Below are the code and all the weights of a small trained network. Each question names an input and a class and asks about switching units off, where a switched-off unit gives its printed mean instead of its output.

import numpy as np


def w(rows, s, z=0):
    codes = np.array(rows[::2]) - 128.0
    scale = np.full(codes.shape[1], s)
    scale[-1] = z or s
    return codes * scale


def norm(h):
    return h / np.sqrt((h * h).mean(-1, keepdims=True) + 1e-5)


def f(y):
    return np.maximum(y, 0)


def log_softmax(a):
    a = a - a.max(-1, keepdims=True)
    return a - np.log(np.exp(a).sum(-1, keepdims=True))


def net(x, mask):
    res = np.array(x, float).reshape(1, 3) / 4 @ E
    u = 0
    for l in range(4):
        y = f(norm(res) @ A[l][:, :-1].T + A[l][:, -1])
        res = res + np.where(mask[u : u + 9], y, B[l][:, -1]) @ B[l][:, :-1]
        u += 9
    return log_softmax(norm(res)[-1] @ U[:, :-1].T + U[:, -1])


A, B = {}, {}
E = w([
[217,70,70,141,170,146],'x0',
[78,121,1,120,42,186],'x1',
[162,84,190,208,29,159],'x2',
],0.008)
A[0] = w([
[26,167,137,114,90,204,153],'0.n1',
[138,158,159,134,129,132,64],'0.n2',
[2,193,175,175,93,186,30],'0.n3',
[108,22,89,149,59,136,149],'0.n4',
[160,119,155,201,23,154,6],'0.n5',
[131,22,152,84,34,88,3],'0.n6',
[99,157,60,127,138,129,159],'0.n7',
[159,123,112,156,141,106,59],'0.n8',
[172,37,54,188,163,130,7],'0.n9',
],0.0099,0.0041)
B[0] = w([
[29,89,129,137,108,111,254],'0.n1',
[148,128,133,121,181,83,143],'0.n2',
[140,40,151,69,114,77,222],'0.n3',
[127,121,113,158,174,192,248],'0.n4',
[214,236,176,1,139,159,222],'0.n5',
[133,191,148,61,114,161,165],'0.n6',
[168,163,123,155,208,108,222],'0.n7',
[77,111,131,154,107,166,144],'0.n8',
[153,22,122,106,134,129,210],'0.n9',
],0.0094,0.0059)
A[1] = w([
[47,181,164,156,68,113,4],'1.n1',
[129,144,199,162,156,146,23],'1.n2',
[81,61,34,105,65,238,96],'1.n3',
[143,220,160,145,31,144,109],'1.n4',
[141,145,162,179,47,182,3],'1.n5',
[75,188,100,84,149,83,43],'1.n6',
[46,120,32,121,195,104,105],'1.n7',
[155,14,119,103,44,52,45],'1.n8',
[29,134,2,139,56,201,84],'1.n9',
],0.0097,0.0032)
B[1] = w([
[110,79,123,105,139,126,148],'1.n1',
[146,143,136,139,107,105,156],'1.n2',
[128,132,167,180,182,139,235],'1.n3',
[137,110,2,111,145,139,158],'1.n4',
[193,150,169,68,116,139,141],'1.n5',
[149,109,114,114,87,156,191],'1.n6',
[148,163,116,119,114,165,253],'1.n7',
[106,134,77,125,141,127,171],'1.n8',
[150,142,188,145,179,103,215],'1.n9',
],0.015,0.0068)
A[2] = w([
[148,71,170,75,153,18,112],'2.n1',
[100,96,198,255,154,105,96],'2.n2',
[200,105,139,96,110,123,156],'2.n3',
[166,189,149,249,141,28,3],'2.n4',
[196,165,74,150,160,161,183],'2.n5',
[40,136,190,153,40,37,151],'2.n6',
[137,159,153,113,154,172,128],'2.n7',
[103,139,117,183,85,100,68],'2.n8',
[87,56,61,200,111,74,43],'2.n9',
],0.0089,0.0026)
B[2] = w([
[66,131,106,126,121,207,215],'2.n1',
[148,171,133,96,134,154,184],'2.n2',
[168,139,149,173,86,148,201],'2.n3',
[114,152,154,171,251,183,163],'2.n4',
[32,118,148,112,46,65,254],'2.n5',
[97,72,86,152,115,123,178],'2.n6',
[169,138,131,165,71,94,209],'2.n7',
[104,113,153,107,144,155,128],'2.n8',
[133,119,150,99,112,71,143],'2.n9',
],0.011,0.0067)
A[3] = w([
[121,153,100,100,169,96,108],'3.n1',
[134,192,67,99,109,77,120],'3.n2',
[159,21,85,129,147,124,53],'3.n3',
[175,7,51,137,130,146,2],'3.n4',
[151,153,202,173,181,138,117],'3.n5',
[139,178,136,83,148,189,190],'3.n6',
[183,183,85,69,131,117,126],'3.n7',
[214,48,122,150,137,141,132],'3.n8',
[165,133,123,125,155,170,106],'3.n9',
],0.013,0.0044)
B[3] = w([
[182,104,135,72,66,175,161],'3.n1',
[232,181,196,92,119,153,194],'3.n2',
[56,49,187,163,87,91,183],'3.n3',
[77,68,125,88,152,114,188],'3.n4',
[145,126,1,156,181,91,240],'3.n5',
[185,136,125,203,112,75,253],'3.n6',
[120,163,178,131,4,195,196],'3.n7',
[8,141,129,25,76,97,206],'3.n8',
[91,161,150,114,162,122,183],'3.n9',
],0.009,0.008)
U = w([
[203,203,160,118,34,169,149],'0',
[6,37,121,95,112,128,2],'1',
[149,174,89,225,208,126,246],'2',
],0.018,0.00081)

Each question gives the input, the list of numbers given to net, and the class t.
The units are the neurons (one row each of A and B). Each row of codes is followed by its name. A weight is (code - 128) times the scale printed after its matrix; where a second scale follows, it is the last column's (A, B and U).
mask holds one flag per neuron, layer by layer. A switched-off neuron (its flag False) gives its mean, the last column of its row in B, instead of its output. The means were averaged over made-up inputs and are rounded, as every weight is.
A unit's drop is (log p(t) with every unit on - log p(t) with that unit switched off) / (log p(t) with every unit on - log p(t) with every unit switched off).
unit that matters most: the unit with the biggest drop
k most important neurons: the k neurons with the biggest drops, biggest first
top k neurons in layer l: the k neurons of layer l with the biggest drops, biggest first
drop of u: that unit's drop, to one decimal
input [-8,6,7], class 1: top 2 neurons in layer 3 => [3.n2 3.n7]
input [-3,-3,-1], class 1: unit that matters most => 0.n5
input [5,6,-2], class 2: 3 most important neurons => [1.n3 0.n3 1.n9]
input [-2,8,-8], class 0: 2 most important neurons => [1.n7 0.n7]
input [3,7,6], class 2: 2 most important neurons => [1.n3 0.n4]
input [-5,-6,2], class 2: 4 most important neurons => [0.n1 2.n4 2.n5 0.n2]
input [4,-5,3], class 2: 2 most important neurons => [0.n3 1.n6]
input [1,-3,2], class 2: 2 most important neurons => [2.n4 1.n7]
input [7,-7,-5], class 1: 3 most important neurons => [1.n3 1.n9 0.n5]
input [3,7,-7], class 0: 3 most important neurons => [1.n7 0.n7 2.n5]
input [-1,-2,1], class 2: 2 most important neurons => [0.n1 0.n5]
input [-4,5,3], class 2: 4 most important neurons => [0.n4 1.n3 0.n1 2.n5]
input [-2,2,-3], class 0: 2 most important neurons => [1.n7 0.n7]
input [5,-1,1], class 1: most important neuron => [0.n9]
input [0,3,-3], class 0: 2 most important neurons => [0.n7 1.n7]
input [-2,8,-5], class 2: 2 most important neurons => [1.n9 1.n3]
input [7,-6,-7], class 0: top 2 neurons in layer 1 => [1.n3 1.n9]
input [3,8,-5], class 2: drop of 1.n3 => 0.8
input [-6,5,-8], class 0: drop of 1.n7 => 2.1
input [-6,2,-8], class 0: drop of 1.n7 => 0.4
input [-5,8,-3], class 2: unit that matters most => 1.n9
input [-1,-2,0], class 2: drop of 0.n1 => 1.7
